Here is a tiny trained network, its code and every weight. The questions are about switching its units off for an input and a target symbol, where a switched-off unit gives its printed mean instead of its output.

import numpy as np


def w(rows, s, z=0):
    codes = np.array(rows[::2]) - 128.0
    scale = np.full(codes.shape[1], s)
    scale[-1] = z or s
    return codes * scale


def f(y):
    return y / 2 * (1 + np.tanh(0.7978845608 * (y + 0.044715 * y**3)))


def softmax(a):
    e = np.exp(a - a.max(-1, keepdims=True))
    return e / e.sum(-1, keepdims=True)


def log_softmax(a):
    a = a - a.max(-1, keepdims=True)
    return a - np.log(np.exp(a).sum(-1, keepdims=True))


def net(x, mask):
    ids = ['ΞΠΦαγδθλτω'.index(c) for c in x.split()]
    T = len(ids)
    res = E[ids] + P[:T]
    q, k, v = (res @ M[0].T for M in (Q, K, V))
    z = softmax(np.where(np.tri(T) > 0, q @ k.T / 2**0.5, -1e9)) @ v
    res = res + np.where(mask[0], z, O[0][:, -1]) @ O[0][:, :-1]
    y = f(res @ A[0][:, :-1].T + A[0][:, -1])
    res = res + np.where(mask[1:9], y, B[0][:, -1]) @ B[0][:, :-1]
    return log_softmax(res[-1] @ U[:, :-1].T + U[:, -1])


Q, K, V, O, A, B = {}, {}, {}, {}, {}, {}
E = w([
[171,109,104,61,146,137],'Ξ',
[117,250,171,43,110,136],'Π',
[86,113,84,127,84,146],'Φ',
[195,74,136,133,40,99],'α',
[122,170,187,175,104,103],'γ',
[169,96,103,109,137,120],'δ',
[135,33,166,114,165,137],'θ',
[89,135,180,77,159,40],'λ',
[2,158,79,96,166,81],'τ',
[186,110,109,61,44,136],'ω',
],0.021)
P = w([
[166,222,108,78,9,254],'0',
[155,139,128,156,130,181],'1',
[127,144,100,101,132,190],'2',
[123,180,91,39,121,176],'3',
[106,180,124,45,129,193],'4',
[98,170,123,39,149,208],'5',
],0.0079)
Q[0] = w([
[113,132,138,94,43,87],'head 0',
[45,118,255,155,54,136],'head 0',
],0.0055)
K[0] = w([
[128,87,197,159,184,85],'head 0',
[176,102,1,54,141,133],'head 0',
],0.0059)
V[0] = w([
[197,1,154,28,198,199],'head 0',
[140,101,8,28,158,246],'head 0',
],0.0072)
O[0] = w([
[192,232,159,3,80,151,254],'head 0',
[87,217,18,90,71,81,214],'head 0',
],0.011,0.0036)
A[0] = w([
[160,177,158,184,105,125,52],'neuron 0',
[83,164,215,107,174,61,122],'neuron 1',
[53,111,174,68,161,128,185],'neuron 2',
[94,126,78,132,254,143,3],'neuron 3',
[102,131,65,133,137,62,96],'neuron 4',
[174,117,90,149,95,116,95],'neuron 5',
[125,126,160,92,68,68,146],'neuron 6',
[61,198,146,148,179,175,107],'neuron 7',
],0.013,0.0066)
B[0] = w([
[189,190,91,41,162,80,139],'neuron 0',
[179,65,50,139,191,250,164],'neuron 1',
[171,172,125,200,139,72,180],'neuron 2',
[148,255,191,243,141,126,135],'neuron 3',
[167,111,182,123,213,175,146],'neuron 4',
[160,169,99,127,180,66,170],'neuron 5',
[97,127,126,112,210,168,249],'neuron 6',
[130,12,182,111,75,22,157],'neuron 7',
],0.0089,0.013)
U = w([
[125,174,118,156,170,113,14],'Ξ',
[85,69,120,116,152,47,125],'Π',
[45,110,58,168,137,126,255],'Φ',
[255,103,129,146,106,74,223],'α',
[143,74,210,162,123,156,172],'γ',
[158,149,95,166,151,107,21],'δ',
[123,165,232,115,175,166,41],'θ',
[160,71,128,138,203,161,62],'λ',
[94,111,119,140,214,24,110],'τ',
[130,152,90,159,156,94,47],'ω',
],0.0095,0.0069)

Each question gives the input, a string of symbols that net reads in full, and the target symbol t.
The units are the heads (2 rows each of Q, K, V and O) and the neurons (one row each of A and B). Each row of codes is followed by its name. A weight is (code - 128) times the scale printed after its matrix; where a second scale follows, it is the last column's (O, A, B and U).
mask holds one flag per unit, heads first, then neurons. A switched-off unit (its flag False) gives its mean, the last column of its rows in O or B, instead of its output. The means were averaged over made-up inputs and are rounded, as every weight is.
A unit's drop is (log p(t) with every unit on - log p(t) with that unit switched off) / (log p(t) with every unit on - log p(t) with every unit switched off).
The circuit of an input: a set's keep is (log p(t) with only the set's units on - log p(t) with every unit switched off) / (log p(t) with every unit on - log p(t) with every unit switched off). Starting from all 9 units, units are removed one at a time, each time the one whose removal leaves the highest keep (on an exact tie, the one counted first), for as long as the keep stays at least 0.8.
units of the circuit, in order: the units of the circuit, biggest drop first
most important unit: the unit with the biggest drop
top k neurons: the k neurons with the biggest drops, biggest first
drop of u: that unit's drop, to one decimal
input α α α θ θ, target α: most important unit	neuron 2
input α α α λ θ, target α: units of the circuit, in order	neuron 2; neuron 6
input α α Π, target α: units of the circuit, in order	neuron 7; neuron 2
input θ α θ θ γ α, target θ: units of the circuit, in order	head 0; neuron 6
input γ λ γ α δ, target γ: units of the circuit, in order	head 0; neuron 5; neuron 6
input α α δ α α γ, target α: top 2 neurons	neuron 7; neuron 0
input α Φ α α α γ, target α: top 3 neurons	neuron 7; neuron 6; neuron 0
input α α γ γ γ θ, target γ: units of the circuit, in order	head 0; neuron 6
input γ α γ, target γ: top 2 neurons	neuron 5; neuron 6
input τ Ξ λ, target λ: top 2 neurons	neuron 1; neuron 4
input γ α θ Π, target α: drop of neuron 7	0.8
input α θ α θ α, target θ: drop of neuron 6	0.6
input Φ Π ω, target Φ: drop of neuron 4	-0.1
